Below are the code and all the weights of a small trained network. Each question names an input and a class and asks about switching units off, where a switched-off unit gives its printed mean instead of its output.

import numpy as np


def w(rows, s, z=0):
    codes = np.array(rows[::2]) - 128.0
    scale = np.full(codes.shape[1], s)
    scale[-1] = z or s
    return codes * scale


def f(y):
    return y / 2 * (1 + np.tanh(0.7978845608 * (y + 0.044715 * y**3)))


def log_softmax(a):
    a = a - a.max(-1, keepdims=True)
    return a - np.log(np.exp(a).sum(-1, keepdims=True))


def net(x, mask):
    res = np.array(x, float).reshape(1, 6) / 4 @ E
    y = f(res @ A[0][:, :-1].T + A[0][:, -1])
    res = res + np.where(mask, y, B[0][:, -1]) @ B[0][:, :-1]
    return log_softmax(res[-1] @ U[:, :-1].T + U[:, -1])


A, B = {}, {}
E = w([
[121,197,82,105],'x0',
[140,50,94,119],'x1',
[9,122,127,76],'x2',
[93,55,140,101],'x3',
[143,153,81,84],'x4',
[74,115,87,196],'x5',
],0.011)
A[0] = w([
[170,155,187,133,132],'neuron 1',
[73,101,221,174,183],'neuron 2',
[154,204,46,155,76],'neuron 3',
[91,36,82,82,105],'neuron 4',
[89,172,81,137,95],'neuron 5',
[159,163,171,2,137],'neuron 6',
[161,151,144,109,183],'neuron 7',
[117,172,109,166,125],'neuron 8',
[121,227,85,119,124],'neuron 9',
[130,143,112,156,90],'neuron 10',
[188,125,159,122,149],'neuron 11',
[205,91,112,185,162],'neuron 12',
[84,136,180,137,130],'neuron 13',
[98,58,90,84,120],'neuron 14',
[115,149,201,200,154],'neuron 15',
[85,223,68,203,151],'neuron 16',
[148,53,135,102,189],'neuron 17',
[69,129,117,157,241],'neuron 18',
[181,78,144,126,253],'neuron 19',
[137,156,63,148,54],'neuron 20',
[119,158,75,105,131],'neuron 21',
[149,97,133,22,238],'neuron 22',
[130,123,184,77,179],'neuron 23',
[202,94,146,176,180],'neuron 24',
],0.013,0.004)
B[0] = w([
[143,157,141,133,192],'neuron 1',
[155,123,201,121,218],'neuron 2',
[160,101,100,99,226],'neuron 3',
[57,31,156,158,240],'neuron 4',
[148,133,119,108,182],'neuron 5',
[57,215,79,129,250],'neuron 6',
[132,201,73,112,181],'neuron 7',
[210,62,105,80,173],'neuron 8',
[152,116,109,19,238],'neuron 9',
[202,142,95,119,138],'neuron 10',
[139,173,112,153,196],'neuron 11',
[161,154,96,216,243],'neuron 12',
[194,159,185,153,170],'neuron 13',
[63,71,181,136,218],'neuron 14',
[183,148,133,122,193],'neuron 15',
[219,91,157,49,254],'neuron 16',
[76,108,118,178,217],'neuron 17',
[175,80,210,124,206],'neuron 18',
[74,151,139,205,227],'neuron 19',
[183,94,99,100,165],'neuron 20',
[152,99,120,65,178],'neuron 21',
[3,154,117,146,250],'neuron 22',
[102,158,153,142,194],'neuron 23',
[142,147,106,186,239],'neuron 24',
],0.0079,0.0087)
U = w([
[190,147,91,208,72],'0',
[115,182,140,194,235],'1',
[24,15,166,111,4],'2',
[141,160,228,115,224],'3',
[168,110,67,38,198],'4',
[39,254,60,69,13],'5',
],0.01,0.0024)

Each question gives the input, the list of numbers given to net, and the class t.
The units are the neurons (one row each of A and B). Each row of codes is followed by its name. A weight is (code - 128) times the scale printed after its matrix; where a second scale follows, it is the last column's (A, B and U).
mask holds one flag per neuron, in row order. A switched-off neuron (its flag False) gives its mean, the last column of its row in B, instead of its output. The means were averaged over made-up inputs and are rounded, as every weight is.
A unit's drop is (log p(t) with every unit on - log p(t) with that unit switched off) / (log p(t) with every unit on - log p(t) with every unit switched off).
The circuit of an input: a set's keep is (log p(t) with only the set's units on - log p(t) with every unit switched off) / (log p(t) with every unit on - log p(t) with every unit switched off). Starting from the 12 units with the biggest drops (on a tie, the unit counted first), units are removed one at a time, each time the one whose removal leaves the highest keep (on an exact tie, the one counted first), for as long as the keep stays at least 0.8.
units of the circuit, in order: the units of the circuit, biggest drop first
top k neurons: the k neurons with the biggest drops, biggest first
drop of u: that unit's drop, to one decimal
input [5,-6,-5,-1,7,-8], class 5: units of the circuit, in order -> [neuron 6]
input [-6,-4,5,1,-4,2], class 3: units of the circuit, in order -> [neuron 13; neuron 2]
input [-8,2,-4,4,6,2], class 1: units of the circuit, in order -> [neuron 24; neuron 19]
input [2,7,2,-2,-3,-6], class 5: units of the circuit, in order -> [neuron 6; neuron 22]
input [-4,0,8,-5,-4,-3], class 3: units of the circuit, in order -> [neuron 13; neuron 2]
input [0,-8,-5,-7,0,-4], class 4: units of the circuit, in order -> [neuron 9; neuron 3]
input [-3,-1,4,-2,6,5], class 4: units of the circuit, in order -> [neuron 22; neuron 19]
input [-7,4,-8,7,2,1], class 1: top 2 neurons -> [neuron 19; neuron 12]
input [7,1,-6,-7,-2,-7], class 5: top 2 neurons -> [neuron 6; neuron 7]
input [-3,-1,-6,3,-7,-2], class 0: top 2 neurons -> [neuron 22; neuron 12]
input [-4,-7,-3,5,2,-4], class 1: drop of neuron 19 -> 0.1
input [-1,-7,-3,-1,-4,8], class 3: drop of neuron 2 -> 0.3
input [-1,-3,2,-3,-2,7], class 4: drop of neuron 18 -> -0.1
input [-6,-2,-2,3,-4,2], class 1: top neuron -> [neuron 16]
